After every row comes one of two labels: whether the row has a hidden trait. Each part has its own trait and labels.
In the rows, zero is written as 128.
[121 140 167 127 141  86 127 134   1 157 147 121 138 136 189 127 174  91
  79 124 110 137 139 154  75  98 130 153 193 151 144 142 104]	W
[126 130 158 130 141 116 134 130 139 120 123 119 130 139 159 131 146 126
 131 120 146 126 133 135 142 113 116 143 158 127 107 119  74]	H
[122 137 137 123 136 131 136 128  94 137 124 121 124 119 161 129 157 124
 127 164 114 127 124 131 150 123 115 147 134 139 145 134 140]	H
[128 128 133 122 130 128 129 121 111 135 120 126 130 124 149 131 165 124
 150 136 126 125 131 140 162 124 119 136 143 125 130 141 139]	W
[128 127 113 124 131 127 127 126  78 161 136 131 124 123 131 112 141 136
 120 148 130 123 117 133 146 132 124 131 154 123 128 133 121]	H
[130 125 120 123 123 113 121 121 141 164 118 130 125 141 105 133 145 106
  88 124 137 129 140 125  91 150 105 128 117 140 106 135 143]	W
[125 130 153 129 135 134 136 132 117 131 123 125 128 125 154 133 139 129
 129 134 124 128 134 128 130 126 139 125 123 134 133 124 105]	W
[132 124 104 122 137 123 125 128   9 170 153 132 119 118 148  98 163 139
 105 154 148 118 103 152  75 145 137 122 187 120 124 135  79]	W
